(in the rows, 128 means zero)
Here are made-up things, facts about them, and rows of numbers that follow some of those facts. Name the thing behind each unnamed row.

Facts:
bedres {λ=e}
beves {λ=b}
bigal {σ=skeklom denasel brivaflar, λ=g}
bogri {λ=d}
bragri {σ=tritinuk sostun brukin, λ=a}
bridri {σ=gisun trinom sufek droskes, λ=a}
brivaflar {σ=tiflur flonizi fidromo treflol, λ=d, α=bedres}
brorok {λ=e}
brugo {λ=g}
brukin {λ=b}
bruluflu {λ=b}
bunul {σ=fidromo rulak ziplopi, λ=b}
dadasku {λ=d, α=skebras}
dagik {σ=zitro bridri sagru, λ=b}
dagrepar {σ=fidromo lelel rulak, λ=c, α=sinedrel kogrol floma}
denasel {λ=a}
dranel {λ=c, α=teno}
drefon {σ=sinedrel, λ=b}
drifes {λ=b}
driflapluk {σ=zamak, λ=d}
drigrim {σ=tritinuk, λ=a, α=sinedrel klepledun roplu}
drike {λ=a}
drizik {σ=rulak, λ=f}
dronara {λ=a, α=bridri gipen}
droskes {σ=denasel, λ=a}
drotre {σ=kizak mimu, λ=e}
drotrek {σ=sinedrel dranel sufek, λ=b}
drurek {λ=a}
faben {λ=a, α=gopi gaflaplan mogri}
fasik {σ=lelel, λ=c}
fidromo {σ=tiflur kizak lelel, λ=a, α=grefeken brorok rogo flonizi vonil merum rodrim ziplopi}
fina {σ=skiral dagrepar stiral tibrul, λ=f}
flalok {σ=grefeken, λ=a, α=drizik susir fasik bunul}
fledo {σ=sinedrel gisun bruluflu, λ=b, α=gele drefon brugo drurek}
flifo {σ=bigal, λ=a, α=vikom brukin trinom zakegem fina lategras}
floma {σ=plolu, λ=c}
flonizi {σ=skeklom, λ=b}
flumu {σ=gruskasker flalok veken, λ=a, α=tradar rafir labru mimu lategras zaskir}
gaflaplan {σ=dagrepar ziplopi, λ=g}
gapar {σ=merum, λ=a}
gele {σ=grefeken ledripluk, λ=a}
gipen {λ=a}
gisun {σ=kizak, λ=a}
gopi {σ=vakipir, λ=b}
graplo {σ=dronara, λ=b}
gratek {σ=fledo, λ=d}
grefeken {σ=kizak, λ=f}
grezan {σ=labru ziklu, λ=g}
griflutrom {σ=brivaflar ziplopi, λ=f}
grilu {λ=b}
grilur {σ=kogrol, λ=f, α=plonel susutok skiral brukin teno bigal merum rusek votri}
gruskasker {σ=sinedrel lelel, λ=a}
gugrok {σ=plonel, λ=e, α=vonil guta stastu treflol roplu}
gunom {σ=brorok zavulor gruskasker rulak, λ=a}
guta {σ=flonizi ziplopi, λ=g}
kizak {λ=e}
klebruk {σ=fina brugo, λ=b}
klegri {σ=grefeken, λ=a}
klepledun {σ=papeda veken, λ=c}
klistim {σ=drigrim, λ=a, α=rogo mustis bragri plekle}
kluflu {λ=b, α=guta rusek gipen bunul}
klusek {λ=c, α=merum zefla plage}
kogrol {λ=a}
kotril {σ=plifol, λ=b}
labru {λ=e}
labuza {σ=zitro faben labru, λ=b, α=vikom mogun plonel kotril plotror}
lategras {σ=sagru, λ=a}
ledripluk {σ=rogo kizak, λ=b, α=bridri reva bigal drifes veken drurek}
lelel {λ=b}
liton {λ=g, α=fina graplo plotror}
lonama {σ=gruskasker, λ=a, α=gopi gisun guta bogri trinom skedregrum floma}
lotras {σ=sinedrel magem bruluflu, λ=c, α=meplen drike}
luki {σ=nipur, λ=g}
lupon {λ=a, α=kizak sufek plastos drurek}
lusa {σ=zitro tiflur, λ=a, α=roplu grilu}
magem {σ=gruskasker, λ=a}
medru {σ=gisun, λ=f, α=zitro labru zakegem ziklu grezan grilu}
meplen {σ=kizak fidromo, λ=f}
merum {σ=flalok, λ=c}
mimu {σ=kizak fidromo, λ=g}
mogri {σ=dagrepar, λ=d}
mogun {σ=gopi bragri merum lusa, λ=a}
mustis {λ=f}
nelur {σ=skeklom plifol, λ=g, α=nidra tiflur mimu reva}
nidra {σ=kizak ziplopi, λ=a}
nilal {σ=teno lusa, λ=a}
nipur {σ=tiflur gruskasker rulak ziplopi, λ=a}
nodas {λ=a, α=lelel roflas gunom}
nudu {σ=zamak merum, λ=f}
papeda {σ=trinom, λ=c, α=stastu ruske mimu reva nudu}
piplo {λ=a, α=trane bridri griflutrom stiral}
plage {σ=tritinuk rusek, λ=f}
plakle {σ=drotrek nudu, λ=b, α=kotril teno roplu}
plastos {σ=rafir, λ=a}
plekle {σ=gunom, λ=c}
plifol {σ=tiflur lelel zatum, λ=b}
plivas {σ=fledo reva, λ=d, α=nidra bruluflu lategras}
plolu {σ=nipur tibrul ziplopi, λ=e}
plonel {σ=kizak gisun gruskasker, λ=a}
plotror {λ=a}
rafir {σ=plonel lelel gisun, λ=f}
raso {σ=skeklom mimu treflol, λ=c, α=mimu teno bedres klebruk}
reva {σ=meplen plifol floma, λ=g}
rodrim {σ=faben gipen, λ=g}
roflas {σ=ziklin gunom, λ=e}
rogo {λ=g}
roplu {σ=drigrim treflol, λ=a}
rulak {σ=tritinuk, λ=b, α=gopi gisun bogri rafir zavulor reva}
rusek {σ=sinedrel kotril dronara, λ=e}
ruske {σ=dagrepar skebras veken, λ=e}
ruskel {σ=ture dagrepar teno, λ=g, α=grefeken treflol beves drifes}
sagru {σ=tritinuk, λ=g, α=rafir labru gruskasker brugo meplen roplu}
sinedrel {λ=d}
skebras {λ=f}
skedregrum {σ=grefeken, λ=b}
skeklom {σ=tiflur, λ=a}
skesi {σ=plonel kizak nipur, λ=g, α=plonel luki bogri stiral droskes nudu}
skiral {λ=c}
skomen {σ=mimu skedregrum, λ=c, α=drizik beves zatum}
skostu {λ=g, α=tradar skeklom bogri skedregrum reva rusek}
sopo {σ=tibrul, λ=e}
sostun {σ=drotre, λ=b, α=vikom magem gaflaplan gratek graplo drike}
stastu {λ=d}
stedu {σ=kotril flumu stiral, λ=g, α=magem trane drotre fina}
stiral {λ=a}
stutom {λ=b}
sufek {σ=klusek, λ=f}
sugro {σ=bridri plekle veken, λ=a, α=sinedrel gisun rafir veken drike}
susir {λ=b}
susutok {σ=lelel gisun meplen, λ=a}
tarus {σ=flalok, λ=a, α=grefeken gapar drike}
tegovi {σ=brorok sopo, λ=a, α=mogun zatum stutom}
teno {σ=grefeken treflol, λ=g}
tibrul {σ=flonizi denasel ziplopi, λ=a}
tiflur {σ=kizak, λ=b}
tiko {λ=a, α=guta drifes}
tradar {σ=skeklom vakipir, λ=a}
trane {σ=drigrim mimu, λ=a}
treflol {σ=tiflur fidromo gisun, λ=a}
trinom {σ=skeklom denasel, λ=g}
tritinuk {λ=f}
ture {λ=c}
vakipir {σ=tritinuk, λ=a}
veken {σ=fidromo, λ=a}
vikom {σ=ziklin roflas treflol, λ=d}
vonil {λ=a}
votri {σ=kogrol ziklin, λ=g}
vuro {σ=bragri merum, λ=b, α=gopi beves}
zakegem {λ=c}
zamak {σ=kizak fidromo, λ=a, α=grefeken luki stastu plolu}
zarusku {λ=d, α=votri drurek}
zaskir {λ=a}
zatum {σ=dagrepar, λ=a}
zavulor {σ=tiflur, λ=a}
zefla {σ=plonel mimu, λ=a}
ziklin {λ=a}
ziklu {σ=veken, λ=a}
ziplopi {λ=b}
zitro {σ=tiflur kizak, λ=b}

Some things and their rows:
125  133  133  128  130  132  114  129  127  97  117  129  135  131  125  125  131  131  127  121  123  125  152  121  128  130  129  121  131  113  126  128  131  114  128  125  129  126  118  138  130  125  129  131 -> labuza
136  110  128  135  143  123  130  129  121  145  120  130  118  114  118  126  113  134  131  136  122  130  142  123  130  124  124  113  124  153  133  133  126  122  125  134  117  136  125  118  128  125  132  135 -> brorok
130  128  132  124  129  131  132  126  130  121  125  136  130  130  127  142  120  130  128  119  126  114  158  134  132  133  126  125  131  127  126  126  119  130  129  118  119  127  129  136  129  130  142  127 -> drotrek
127  109  129  127  126  134  112  116  118  121  126  132  134  131  125  117  174  113  128  114  128  122  152  137  130  135  128  117  123  117  121  132  115  144  114  140  131  124  142  145  123  127  143  120 -> plifol
127  141  132  132  120  120  135  139  121  137  138  124  124  135  134  128  127  128  124  125  131  123  121  128  129  131  125  136  127  129  121  129  121  129  127  133  135  127  130  131  130  128  124  121 -> floma
127  126  137  128  113  131  139  132  121  146  122  132  122  131  132  139  120  132  124  123  140  129  113  124  137  129  126  127  122  134  124  128  118  141  135  122  127  128  132  128  130  130  125  133 -> rusek
124  139  136  128  129  136  122  129  123  105  119  124  133  133  127  134  116  129  124  121  127  122  147  122  131  130  129  126  132  116  126  129  126  120  129  118  121  126  121  130  127  125  131  133 -> plakle
125  129  128  128  116  132  126  123  115  137  120  130  129  135  125  138  133  123  128  116  135  127  132  126  131  130  124  123  130  117  126  121  122  127  125  126  131  126  134  138  130  128  128  129 -> mogri
130  119  124  140  133  127  119  142  139  130  122  127  122  119  120  127  103  127  136  146  122  133  116  126  122  126  128  122  131  138  137  126  131  123  134  133  130  129  111  125  132  118  128  137 -> tiko
130  124  135  133  136  124  112  142  147  106  116  132  123  121  122  128  98  131  134  138  114  128  140  124  130  135  131  109  122  135  134  128  129  118  127  125  126  131  117  128  131  120  121  138 -> kluflu
126  143  135  116  130  129  150  128  123  131  139  129  127  137  137  142  123  137  119  130  134  120  110  120  134  134  129  135  126  135  123  133  131  131  130  118  130  129  139  115  127  138  131  120 -> teno
116  132  131  116  143  128  134  112  148  126  129  137  136  137  137  122  164  148  123  114  134  137  126  133  125  112  125  124  129  131  131  124  167  127  132  118  132  125  130  128  122  146  118  126 -> drotre
129  120  122  122  133  133  128  116  131  127  123  130  133  127  128  133  130  125  128  122  128  124  153  134  129  127  129  128  128  124  129  123  119  131  129  119  123  124  132  139  126  132  136  132 -> driflapluk
136  120  122  133  141  115  130  120  123  143  128  129  120  116  119  124  117  137  133  137  114  121  142  125  124  131  128  119  124  150  138  132  128  112  118  137  120  135  130  126  126  123  126  126 -> mustis
119  138  136  129  135  144  143  130  151  120  118  131  145  126  135  153  91  152  126  132  128  115  129  130  140  128  125  143  134  117  139  123  132  146  145  97  124  118  99  129  131  133  138  134 -> flalok
133  125  135  125  146  120  139  123  111  137  134  135  134  124  128  128  124  134  124  139  126  119  136  112  135  136  129  127  121  139  130  137  131  130  118  125  130  132  133  119  125  131  130  121 -> rodrim
127  121  127  136  111  130  124  129  115  149  130  125  124  129  126  130  129  120  129  127  136  134  111  127  129  129  125  130  128  120  127  130  117  137  127  136  133  126  131  136  131  123  131  127 -> droskes
134  119  122  139  135  121  132  128  122  163  128  122  116  117  122  125  119  130  133  138  123  133  108  127  125  124  125  123  129  148  135  130  131  125  126  137  122  134  126  121  129  123  124  131 -> vonil
131  121  118  136  126  119  128  136  126  159  132  126  113  123  122  130  117  131  132  136  129  134  105  128  119  120  123  126  129  139  132  126  138  114  129  140  132  134  130  125  132  127  125  128 -> drike
131  129  126  128  129  125  121  139  139  131  125  128  107  131  123  134  111  130  132  127  122  127  140  130  123  127  128  114  129  144  128  128  132  110  133  130  124  136  136  125  130  126  130  134 -> bruluflu

Which thing is each row?
No name comes twice in this set of rows, the named rows included.
134  129  132  128  147  128  115  153  149  93  121  131  115  124  126  122  94  125  131  147  116  126  135  112  125  135  133  117  124  135  133  128  139  105  130  128  131  132  122  118  132  124  130  134 -> skostu
132  118  125  128  132  132  114  139  138  121  111  124  122  125  125  126  89  122  137  141  119  132  134  129  128  128  132  113  127  140  133  128  126  122  131  126  123  132  122  123  129  119  129  142 -> zarusku
128  112  134  137  120  123  118  110  86  139  130  128  134  125  124  117  164  112  126  113  131  128  139  120  134  139  127  118  118  124  123  140  103  137  108  144  129  129  141  137  124  122  129  124 -> flonizi
136  126  129  138  149  117  123  143  139  121  127  123  120  117  118  119  105  131  135  149  111  121  145  123  123  128  128  126  130  140  136  130  128  118  127  134  123  131  111  123  128  121  129  129 -> klusek
125  126  127  130  132  132  139  112  120  146  131  125  133  124  128  128  138  136  125  130  129  128  117  131  130  122  126  139  130  132  132  133  127  143  128  125  125  126  123  122  124  131  130  125 -> zefla
138  129  126  122  140  121  129  145  139  131  133  131  110  129  126  128  103  124  132  144  123  128  116  123  126  133  133  115  123  152  124  129  134  111  127  134  127  136  143  109  131  129  133  128 -> brugo
129  132  136  122  132  123  138  127  114  132  135  134  125  129  133  131  134  130  124  131  131  124  114  113  133  137  129  126  118  132  124  131  128  125  117  128  138  130  136  123  128  133  130  122 -> luki
130  123  133  126  118  127  123  135  107  130  134  136  123  137  126  126  147  112  124  122  137  125  116  115  129  139  129  127  115  117  117  127  117  122  117  144  142  127  146  133  131  129  136  118 -> trinom
129  131  139  128  139  135  128  135  124  101  124  135  140  124  131  129  112  127  124  137  126  120  129  108  134  138  131  131  118  118  130  134  127  123  123  118  133  126  119  128  131  127  135  128 -> ruskel
144  144  113  122  114  115  145  123  116  95  143  138  164  95  125  119  108  112  132  100  133  140  159  145  124  109  137  163  119  108  117  119  97  129  134  112  105  124  125  135  125  125  96  135 -> vakipir

Now the same things, written a new way:
Named rows:
133  109  148  124  113  114  135  103  109  139  148  144  111  131  98  133  155  112  126  113  127  136  125  129  105  120  131  115  114  109  119 -> ziklin
129  121  130  144  136  128  125  129  137  121  134  120  138  141  125  120  126  115  121  125  132  121  133  123  140  141  138  128  130  137  133 -> plivas
131  144  129  109  132  139  122  131  128  134  125  130  115  125  136  134  117  154  134  126  123  133  123  124  121  130  128  137  140  124  135 -> grefeken
127  132  137  142  126  139  133  134  125  125  130  134  123  116  126  129  141  128  120  127  120  124  136  122  128  135  126  116  129  130  128 -> zaskir
126  120  121  124  119  118  138  132  121  132  105  120  126  132  120  126  159  149  129  139  121  143  125  128  133  117  127  124  119  111  115 -> lelel
124  130  136  128  138  131  127  125  115  138  130  133  128  119  141  124  131  133  123  135  135  128  128  132  121  126  126  122  128  130  123 -> bogri
124  135  138  131  120  128  137  132  125  134  132  134  125  112  136  136  139  134  125  130  139  128  130  143  123  126  120  131  129  121  121 -> bridri
123  128  116  136  134  142  120  130  113  130  120  127  117  124  130  126  128  140  119  136  117  127  122  121  136  138  133  118  128  124  122 -> zakegem
116  122  125  131  129  126  128  128  126  135  117  137  128  128  132  119  153  146  122  138  115  139  127  130  133  132  131  109  124  108  98 -> bruluflu
126  126  123  122  114  114  139  132  124  128  120  127  135  123  135  132  144  133  125  136  125  148  129  124  123  122  118  118  119  119  100 -> kizak
124  126  131  114  123  116  131  138  133  131  116  126  121  134  118  129  141  153  116  123  115  145  123  131  131  135  131  134  123  108  118 -> tritinuk
119  140  136  149  126  149  130  131  119  129  130  123  124  116  130  132  119  127  122  131  132  106  138  126  136  139  127  128  144  134  138 -> lategras
126  127  127  119  133  128  124  123  120  135  128  129  130  127  142  125  126  138  136  138  143  132  128  133  120  121  120  122  130  123  119 -> drifes
130  129  134  132  116  126  138  133  135  125  126  121  125  126  114  134  144  130  133  123  128  128  131  129  132  125  127  135  130  126  135 -> nipur
133  137  121  111  131  130  118  119  129  128  126  126  128  133  133  121  128  147  151  138  122  136  132  118  123  112  127  127  133  125  138 -> flonizi
124  123  122  137  136  138  128  129  112  127  111  126  129  132  128  121  126  139  123  138  111  123  129  116  140  132  129  117  121  129  128 -> zitro
127  135  130  133  122  125  134  129  128  132  123  128  117  113  129  133  144  134  133  130  134  131  123  147  122  119  125  138  129  123  136 -> zatum
121  136  138  139  127  141  131  131  125  131  133  137  121  109  136  128  134  127  124  130  129  126  134  134  124  130  125  125  133  129  127 -> gisun
107  125  134  133  118  103  134  127  164  146  131  155  149  137  126  123  154  134  118  115  118  137  127  159  128  141  130  126  137  87  73 -> dronara
133  122  114  123  132  114  119  129  146  123  141  123  137  138  130  126  105  100  124  120  143  125  130  128  130  133  138  142  124  151  137 -> skesi

Name these rows:
No name comes twice in this set of rows, the named rows included.
127  122  119  130  131  118  122  135  144  122  130  130  139  136  123  123  120  105  114  120  114  129  132  111  136  139  137  120  119  136  127 -> sagru
133  122  135  131  133  127  130  132  133  122  129  124  135  137  124  121  141  126  126  127  124  134  135  124  131  129  132  126  125  133  129 -> brivaflar
119  120  127  120  131  115  121  129  146  133  116  142  133  138  130  118  145  147  124  127  104  149  122  129  129  137  129  114  126  98  90 -> dranel
131  133  130  113  128  127  126  135  123  134  134  114  115  128  133  140  112  138  125  130  158  128  118  143  124  132  130  150  140  132  141 -> drizik
121  139  133  138  127  144  128  127  119  134  125  137  118  110  128  130  134  135  126  132  117  124  130  131  127  129  129  127  135  125  133 -> drike
130  130  123  124  129  125  127  125  119  132  133  114  128  126  140  129  120  132  139  140  162  124  128  138  126  120  124  139  134  135  133 -> bunul
132  123  132  134  114  115  144  135  141  119  125  120  131  137  106  134  149  125  130  117  124  131  127  136  131  124  128  139  122  123  132 -> nodas
134  124  123  148  135  135  124  132  143  114  140  125  128  130  120  126  125  100  125  120  129  116  130  131  138  135  139  136  130  147  148 -> flifo
128  121  121  122  128  118  129  121  123  132  123  123  131  131  133  128  133  137  136  141  145  134  121  145  123  118  125  133  122  124  120 -> susir
128  129  128  132  123  127  133  128  127  126  124  106  133  140  122  129  128  133  131  131  142  121  134  126  138  127  135  141  137  133  141 -> driflapluk
129  122  119  129  131  118  122  131  141  122  141  121  135  133  128  127  111  103  117  126  139  125  135  119  131  138  135  131  127  147  133 -> nelur
131  120  130  128  125  116  135  127  130  126  119  116  136  142  117  127  145  131  130  125  129  132  128  129  134  120  131  133  122  123  129 -> dadasku
125  121  108  132  135  113  120  127  135  128  124  132  127  130  120  125  125  109  113  126  116  132  116  132  133  128  147  136  116  132  135 -> liton
127  144  117  103  123  124  123  126  135  136  111  136  125  125  128  125  139  151  136  134  106  146  127  111  118  112  129  125  126  113  129 -> rogo
141  132  131  122  128  124  125  125  160  115  137  131  137  141  118  126  128  120  147  111  114  127  131  121  125  115  132  136  131  130  144 -> fidromo

Now the same things, written a new way:
Some things and their rows:
136  128  124  122  129  129  127  141  121  129  130  123  129  122  129  129  129  113  130  130  114  129  131  125  121  125  135  131  134  142  126  116  113  129  132  116  129  124  128  129  122  122  125  133  135 -> trane
133  128  134  109  140  128  124  141  114  139  126  127  134  124  127  122  134  139  134  132  123  132  128  126  126  138  138  133  129  123  134  129  128  128  129  123  138  122  125  126  134  134  129  127  138 -> fidromo
135  130  134  110  137  131  127  139  113  139  122  124  135  123  127  125  131  136  135  129  121  131  127  124  126  134  136  132  125  127  136  131  125  123  128  124  132  122  127  126  134  132  131  128  138 -> flalok
139  134  127  116  132  127  119  139  121  122  126  126  139  116  128  127  132  133  122  129  122  132  133  130  122  127  123  132  129  126  129  124  125  131  133  117  123  132  127  129  127  127  120  128  132 -> vonil
134  129  123  124  130  118  110  125  129  126  134  136  131  109  134  125  144  132  142  133  120  121  130  144  117  130  125  131  134  137  118  135  127  122  127  117  134  128  141  152  124  127  119  128  132 -> teno
101  111  143  101  134  127  112  130  131  61  128  147  106  111  161  153  98  112  126  121  96  162  144  154  137  127  168  171  143  80  132  194  207  163  122  104  95  175  114  105  131  128  102  163  157 -> gipen
139  127  124  119  130  131  131  145  117  130  129  120  129  127  129  124  127  116  131  130  118  128  131  126  121  123  134  130  131  140  127  115  114  129  135  118  124  127  127  128  117  126  122  132  131 -> gapar
141  142  133  121  126  123  126  132  120  113  134  127  141  122  129  139  130  131  120  130  125  131  130  124  130  122  132  126  124  139  131  127  125  120  131  123  126  139  128  116  130  127  129  124  121 -> bogri
130  134  128  116  136  124  132  141  115  136  124  124  135  130  134  129  133  127  145  131  119  135  128  123  127  130  145  128  132  136  132  134  122  114  125  133  135  126  130  128  127  129  136  128  129 -> skesi
127  129  135  114  140  128  117  138  119  137  123  129  137  119  134  127  133  134  136  130  120  129  129  123  127  133  137  132  125  125  135  133  128  124  129  124  136  122  125  128  140  136  133  131  136 -> lupon
107  114  145  97  128  136  137  122  134  140  114  116  135  119  113  113  111  148  121  132  124  108  128  109  136  105  114  134  102  161  111  119  122  99  152  109  93  145  105  141  115  149  103  127  130 -> graplo
131  142  128  127  129  127  123  133  122  116  135  127  142  118  136  143  127  132  131  126  122  133  129  125  132  118  128  128  123  141  122  130  123  109  124  134  129  131  129  127  130  127  125  126  117 -> reva
133  134  128  124  132  125  124  133  118  129  133  131  136  123  133  134  136  138  144  132  124  132  122  132  134  132  134  125  119  133  137  140  134  112  123  132  136  126  131  122  136  133  135  126  126 -> papeda
135  133  132  117  136  124  124  140  111  131  134  129  140  126  123  130  138  142  135  131  133  132  126  131  126  137  138  122  130  125  140  128  132  124  133  123  136  127  132  121  131  137  128  126  130 -> dagrepar
117  129  143  106  138  131  118  127  123  134  129  133  140  112  118  122  135  156  127  129  132  120  124  124  135  133  126  129  109  119  130  134  138  114  136  120  123  124  118  128  142  150  119  119  133 -> klusek
137  136  125  123  132  126  124  144  118  127  133  123  135  122  131  133  128  122  127  124  123  130  134  127  119  124  140  128  140  138  127  116  111  130  133  123  132  126  135  128  124  126  125  133  126 -> gaflaplan
116  130  135  109  139  121  121  142  118  141  129  131  134  120  124  130  133  136  137  124  121  123  129  119  124  131  153  127  135  130  132  125  125  121  136  125  139  127  125  131  135  143  130  134  133 -> liton
147  144  125  117  135  129  130  140  113  121  122  119  139  130  137  125  135  126  122  130  122  143  131  133  121  130  128  134  136  131  128  127  111  125  123  125  128  125  128  125  125  114  127  120  134 -> guta
134  137  123  113  124  111  121  142  135  129  116  134  139  117  122  136  126  121  123  135  117  121  140  115  122  129  138  124  141  154  133  116  116  142  140  111  137  143  135  127  124  132  143  130  138 -> vikom
137  131  134  115  130  125  115  128  127  129  131  127  140  107  125  139  130  140  114  122  130  133  131  137  118  129  126  125  122  127  127  126  122  125  138  121  129  130  135  125  136  131  115  135  129 -> ziplopi

Name these rows:
No name comes twice in this set of rows, the named rows included.
130  152  124  112  131  108  102  148  144  118  104  141  155  99  130  147  124  150  115  140  125  129  142  110  125  123  109  126  131  139  133  131  124  151  137  121  143  148  133  130  138  142  141  124  143 -> ziklin
128  147  123  115  130  116  113  145  135  117  116  135  149  114  131  138  128  136  121  134  122  130  141  114  123  127  126  129  136  141  128  122  120  138  137  120  141  141  133  132  132  128  136  124  135 -> roflas
134  126  126  115  136  131  132  139  112  142  121  124  129  130  130  123  134  123  145  135  116  129  128  122  125  128  140  131  132  141  136  124  117  126  127  123  135  124  128  129  124  130  134  132  137 -> klistim
129  122  139  104  132  125  127  127  121  147  119  126  133  119  125  125  129  140  135  133  126  129  127  126  125  132  136  125  116  133  133  136  124  113  131  123  126  126  127  129  135  135  126  131  134 -> fledo
141  126  128  112  130  121  121  131  126  126  128  123  136  117  124  133  130  140  124  131  132  133  134  139  118  125  126  128  130  133  128  128  120  129  139  116  126  134  141  126  121  130  116  133  133 -> grilu
145  135  132  118  130  129  133  134  116  126  130  117  142  126  132  141  119  136  119  126  130  141  131  130  127  120  131  129  119  137  132  127  117  121  133  130  121  134  127  113  127  126  121  131  121 -> gopi
145  134  127  120  128  122  124  133  120  124  134  126  134  123  128  134  134  118  123  128  122  132  132  133  124  131  140  125  133  138  131  117  116  125  132  119  130  127  134  122  126  122  132  128  126 -> mogri
135  126  127  120  140  126  133  148  105  137  130  122  137  138  124  133  128  138  141  136  130  127  127  122  131  123  148  124  135  135  141  124  127  130  134  129  135  132  131  116  122  141  131  131  129 -> sugro
115  124  139  108  135  126  111  119  129  137  128  136  134  109  124  118  141  158  142  136  132  110  123  133  133  130  119  127  110  129  127  140  144  107  134  119  128  129  124  142  141  149  117  120  134 -> dranel
136  130  127  115  138  125  123  144  115  142  125  128  135  125  129  130  135  131  138  132  118  132  128  124  123  136  143  129  134  130  136  125  118  131  127  125  142  120  130  124  132  132  138  134  136 -> tegovi
141  131  137  107  137  128  127  126  121  139  115  123  136  124  130  131  131  140  132  130  126  142  129  130  121  136  135  130  121  126  139  145  128  119  124  126  131  125  130  120  138  130  131  127  139 -> kluflu
134  123  124  125  128  121  121  130  121  141  129  135  127  122  133  128  141  124  159  143  119  125  123  132  125  132  136  129  128  144  137  137  129  114  122  125  138  123  138  134  126  132  139  131  132 -> raso

